Each row has two labels, one from each of two sets.
[.21,-.05,.03,.39,-.01,.03,.03,.17,.00,-.01,.02,.06,.04,-.02,-.10,-.14,.05,-.18,.15,.04,-.06,-.01,.02,-.04,.16,-.10,-.02,-.04,-.26,.17,-.15] -> mr + hb
[.24,-.03,-.06,.39,.05,.10,.04,.11,-.05,-.05,.04,-.02,.03,-.01,-.03,-.04,.09,-.02,.16,-.07,-.03,.00,.02,-.05,.18,-.01,-.03,-.09,-.05,.03,-.19] -> mr + hb
[.08,.00,.02,.48,.07,.03,.05,.16,-.08,.01,.05,-.14,.04,-.07,.02,.20,.03,.17,-.18,-.01,.06,.06,-.06,.04,.22,-.10,.03,.35,-.26,-.03,-.28] -> mr + jh
[.24,.06,.19,.34,.01,.17,.02,.04,-.08,-.04,.16,.03,.05,-.02,.06,.06,-.02,-.04,-.08,-.21,.03,-.04,.07,-.13,.15,-.06,.08,.13,-.20,.11,-.20] -> tg + jh
[.01,-.10,.10,.63,.04,.14,.04,.17,-.03,.05,.14,-.01,.07,.04,-.05,.14,-.02,-.05,.05,-.28,-.01,-.08,-.01,-.33,.28,.01,.00,.19,-.17,.03,-.33] -> mr + hb
[.46,.00,.05,.63,.05,.42,.04,.16,-.07,.03,.07,.10,.00,-.03,.11,-.04,.05,-.21,.13,-.42,-.04,-.06,.06,-.38,.37,.00,.04,-.18,-.15,-.21,-.40] -> mr + hb
[.16,-.07,.09,.65,.01,.11,.16,.18,-.03,.05,.04,-.05,-.01,.00,-.11,.14,.01,-.02,-.21,-.13,-.02,-.02,.00,.07,.18,-.05,.06,.36,-.45,.22,-.12] -> mr + jh
[.17,.00,.07,.26,.02,.06,-.13,.04,-.05,.07,.00,-.11,.00,.02,.07,.02,.04,-.01,-.12,.00,.01,.00,.02,.10,.13,-.06,.00,.06,-.06,.08,-.12] -> mr + jh
[.14,.01,.08,.44,.00,.01,.08,.13,-.03,.07,.01,-.01,.07,.01,.12,-.02,.05,-.18,-.18,-.08,-.05,-.02,-.02,-.04,.19,-.04,-.01,.08,-.30,.16,-.23] -> mr + jh
[.07,.05,-.02,.30,.03,.06,.05,.05,.00,.01,.13,.18,.09,-.05,.17,-.02,-.01,-.20,.05,-.28,-.03,-.06,.06,-.45,.20,.08,-.01,.06,.13,-.01,-.33] -> tg + hb
[-.03,-.07,-.02,.14,.00,-.02,.03,.02,-.03,-.02,.07,.12,-.06,.02,-.13,-.08,-.05,-.06,.14,-.04,.03,-.01,.08,-.15,.05,.00,.05,.16,-.05,.02,-.03] -> tg + hb
[.32,-.07,.02,.48,-.02,.12,.09,.13,.10,-.02,.03,.13,.05,-.03,.03,.04,.12,-.18,.12,-.27,-.07,-.03,-.13,-.29,.26,.02,-.06,-.07,-.08,.09,-.29] -> mr + hb
[.41,-.08,.08,.27,.00,.14,.06,.07,.01,.07,.12,-.02,.05,.16,.14,-.04,.00,-.09,.11,-.18,.05,-.01,.05,-.21,.15,.01,.07,-.25,-.08,-.23,-.25] -> mr + hb
[.16,-.04,.03,.26,-.05,.06,.04,.07,-.07,.01,.06,.00,-.10,-.05,-.10,.14,-.03,.06,.11,-.14,-.01,-.02,-.05,-.15,.08,.02,.00,.04,-.01,.04,-.05] -> mr + hb
[.19,.03,-.04,.44,.05,.15,.07,.08,-.07,-.02,.16,.10,.06,.03,.14,.17,.06,-.04,.05,-.29,.04,-.05,.07,-.45,.30,.03,-.04,.22,.04,.01,-.44] -> tg + hb
[.15,-.03,.07,.30,-.02,-.01,-.03,.01,-.03,-.02,.04,.26,.02,-.02,.01,-.03,-.03,-.11,.07,-.13,-.01,-.02,.11,-.22,.16,-.06,.03,.20,-.05,.10,-.26] -> tg + hb
[.19,-.06,.06,.31,.05,.13,.03,.12,-.13,.07,.09,-.20,.08,-.02,-.21,.17,-.03,.15,-.13,-.09,.09,.00,-.06,.04,.11,-.11,.06,.25,-.30,.14,-.12] -> mr + jh
[.33,-.05,.03,.47,.03,.17,.03,.16,-.03,.03,.10,.10,.09,-.02,.02,.09,.07,-.03,.04,-.25,-.06,-.08,.00,-.28,.29,-.04,.01,.05,-.26,.05,-.32] -> mr + hb
[.24,.00,.14,.14,.03,.00,.10,-.02,-.02,.03,.09,.08,.01,-.18,.11,-.07,-.09,-.01,-.12,-.06,.09,-.03,.03,-.04,.07,-.04,.04,.18,-.11,.12,-.16] -> tg + jh
[.34,-.04,.02,.31,.00,.02,.00,-.06,-.10,-.03,.03,.20,.04,.00,-.05,.09,.05,.10,.15,-.16,.02,-.01,.11,-.21,.25,.05,.09,.08,.04,-.45,-.26] -> tg + hb
[.45,-.05,.01,.09,-.44,.03,-.01,-.05,-.13,-.04,.03,.14,-.01,-.04,.00,.02,.11,.03,.10,-.12,-.07,-.01,.10,-.08,.10,.08,-.02,-.31,.15,.00,-.13] -> tg + hb
[.25,-.06,.05,.15,.02,.10,.02,-.01,-.06,.02,.13,.16,.07,-.04,.10,.01,-.01,.05,.07,-.29,.09,-.08,.04,-.33,.18,.05,.23,-.01,.01,-.04,-.24] -> tg + hb
